Below are the code and all the weights of a small trained network. Each question names an input and a class and asks about switching units off, where a switched-off unit gives its printed mean instead of its output.

import numpy as np


def w(rows, s, z=0):
    codes = np.array(rows[::2]) - 128.0
    scale = np.full(codes.shape[1], s)
    scale[-1] = z or s
    return codes * scale


def norm(h):
    return h / np.sqrt((h * h).mean(-1, keepdims=True) + 1e-5)


def f(y):
    return y / 2 * (1 + np.tanh(0.7978845608 * (y + 0.044715 * y**3)))


def log_softmax(a):
    a = a - a.max(-1, keepdims=True)
    return a - np.log(np.exp(a).sum(-1, keepdims=True))


def net(x, mask):
    res = np.array(x, float).reshape(1, 6) / 4 @ E
    u = 0
    for l in range(4):
        y = f(norm(res) @ A[l][:, :-1].T + A[l][:, -1])
        res = res + np.where(mask[u : u + 7], y, B[l][:, -1]) @ B[l][:, :-1]
        u += 7
    return log_softmax(norm(res)[-1] @ U[:, :-1].T + U[:, -1])


A, B = {}, {}
E = w([
[110,107,169,212],'x0',
[87,187,160,114],'x1',
[68,129,23,166],'x2',
[54,1,169,22],'x3',
[166,124,82,173],'x4',
[101,184,175,117],'x5',
],0.009)
A[0] = w([
[63,104,106,95,41],'L0N1',
[126,124,133,136,4],'L0N2',
[185,169,135,190,135],'L0N3',
[165,123,168,171,75],'L0N4',
[132,155,108,254,92],'L0N5',
[167,151,133,144,86],'L0N6',
[108,76,95,132,138],'L0N7',
],0.0099,0.0033)
B[0] = w([
[152,193,188,67,166],'L0N1',
[148,154,203,178,92],'L0N2',
[157,166,62,141,228],'L0N3',
[53,158,179,72,140],'L0N4',
[1,89,69,168,254],'L0N5',
[119,190,106,128,139],'L0N6',
[164,135,114,31,174],'L0N7',
],0.0064,0.0039)
A[1] = w([
[116,160,110,255,53],'L1N1',
[189,216,193,131,21],'L1N2',
[114,202,104,231,108],'L1N3',
[79,188,114,82,106],'L1N4',
[84,144,127,103,51],'L1N5',
[86,209,137,120,200],'L1N6',
[110,65,134,94,4],'L1N7',
],0.0099,0.0036)
B[1] = w([
[113,125,108,233,226],'L1N1',
[166,160,167,158,160],'L1N2',
[115,81,139,165,254],'L1N3',
[23,153,108,43,172],'L1N4',
[88,172,124,78,128],'L1N5',
[102,221,2,168,212],'L1N6',
[181,180,224,202,151],'L1N7',
],0.008,0.0049)
A[2] = w([
[115,42,229,104,4],'L2N1',
[152,120,57,76,174],'L2N2',
[246,23,92,123,140],'L2N3',
[119,219,3,169,36],'L2N4',
[214,179,150,37,136],'L2N5',
[107,104,82,245,71],'L2N6',
[144,113,136,47,91],'L2N7',
],0.0073,0.0024)
B[2] = w([
[144,112,247,101,183],'L2N1',
[147,118,75,146,174],'L2N2',
[180,96,81,71,180],'L2N3',
[176,80,255,116,252],'L2N4',
[106,134,137,227,180],'L2N5',
[158,105,111,158,228],'L2N6',
[145,167,125,166,168],'L2N7',
],0.0079,0.004)
A[3] = w([
[36,104,175,90,185],'L3N1',
[237,122,72,108,139],'L3N2',
[201,255,183,156,157],'L3N3',
[88,51,200,70,145],'L3N4',
[117,134,121,179,4],'L3N5',
[46,75,195,120,200],'L3N6',
[254,112,148,207,146],'L3N7',
],0.0099,0.0042)
B[3] = w([
[182,195,104,91,244],'L3N1',
[88,46,118,64,180],'L3N2',
[19,48,251,127,228],'L3N3',
[250,190,177,255,254],'L3N4',
[104,110,134,163,125],'L3N5',
[211,154,82,158,242],'L3N6',
[68,156,106,113,247],'L3N7',
],0.0097,0.0046)
U = w([
[133,40,60,78,173],'0',
[94,207,78,69,4],'1',
[43,136,187,135,70],'2',
[78,113,72,252,195],'3',
[240,122,180,139,182],'4',
],0.021,0.002)

Each question gives the input, the list of numbers given to net, and the class t.
The units are the neurons (one row each of A and B). Each row of codes is followed by its name. A weight is (code - 128) times the scale printed after its matrix; where a second scale follows, it is the last column's (A, B and U).
mask holds one flag per neuron, layer by layer. A switched-off neuron (its flag False) gives its mean, the last column of its row in B, instead of its output. The means were averaged over made-up inputs and are rounded, as every weight is.
A unit's drop is (log p(t) with every unit on - log p(t) with that unit switched off) / (log p(t) with every unit on - log p(t) with every unit switched off).
The circuit of an input: a set's keep is (log p(t) with only the set's units on - log p(t) with every unit switched off) / (log p(t) with every unit on - log p(t) with every unit switched off). Starting from the 12 units with the biggest drops (on a tie, the unit counted first), units are removed one at a time, each time the one whose removal leaves the highest keep (on an exact tie, the one counted first), for as long as the keep stays at least 0.8.
circuit, biggest first: the units of the circuit, biggest drop first
most important unit: the unit with the biggest drop
k most important neurons: the k neurons with the biggest drops, biggest first
top k neurons in layer l: the k neurons of layer l with the biggest drops, biggest first
drop when u is switched off: that unit's drop, to one decimal
input [-5,3,-1,-2,2,-3], class 0: most important unit : L3N2
input [-1,-4,5,5,-4,-6], class 4: circuit, biggest first : L1N6; L3N4; L0N1
input [-6,-2,2,-4,0,0], class 0: 2 most important neurons : L3N2; L2N4
input [-2,-2,-2,-3,4,5], class 2: 2 most important neurons : L2N4; L3N3
input [-2,-6,-2,-7,-7,-8], class 0: circuit, biggest first : L3N2; L3N4
input [-1,-8,-1,5,4,4], class 4: 2 most important neurons : L1N6; L3N4
input [-5,2,-5,-3,8,-3], class 2: circuit, biggest first : L3N3; L3N7
input [-6,6,-3,-5,7,-5], class 2: circuit, biggest first : L3N3; L2N4
input [2,1,4,4,5,2], class 4: 2 most important neurons : L0N3; L1N6
input [8,-6,-6,-1,0,-1], class 3: top 2 neurons in layer 1 : L1N1; L1N4
input [-4,7,-2,-1,0,-3], class 2: 2 most important neurons : L0N5; L3N3
input [3,8,7,8,0,-4], class 1: top 2 neurons in layer 0 : L0N1; L0N7
input [1,0,-4,-7,-4,-4], class 3: top 2 neurons in layer 1 : L1N1; L1N3
input [4,2,3,2,-2,-6], class 4: most important unit : L1N6
input [-1,-7,-4,-7,-1,2], class 3: drop when L1N3 is switched off : 0.1
input [4,-7,1,1,1,1], class 0: drop when L0N7 is switched off : 0.2
input [-6,7,-5,-3,0,8], class 2: drop when L3N3 is switched off : 0.9
input [6,6,0,4,-4,7], class 1: top 2 neurons in layer 1 : L1N6; L1N3
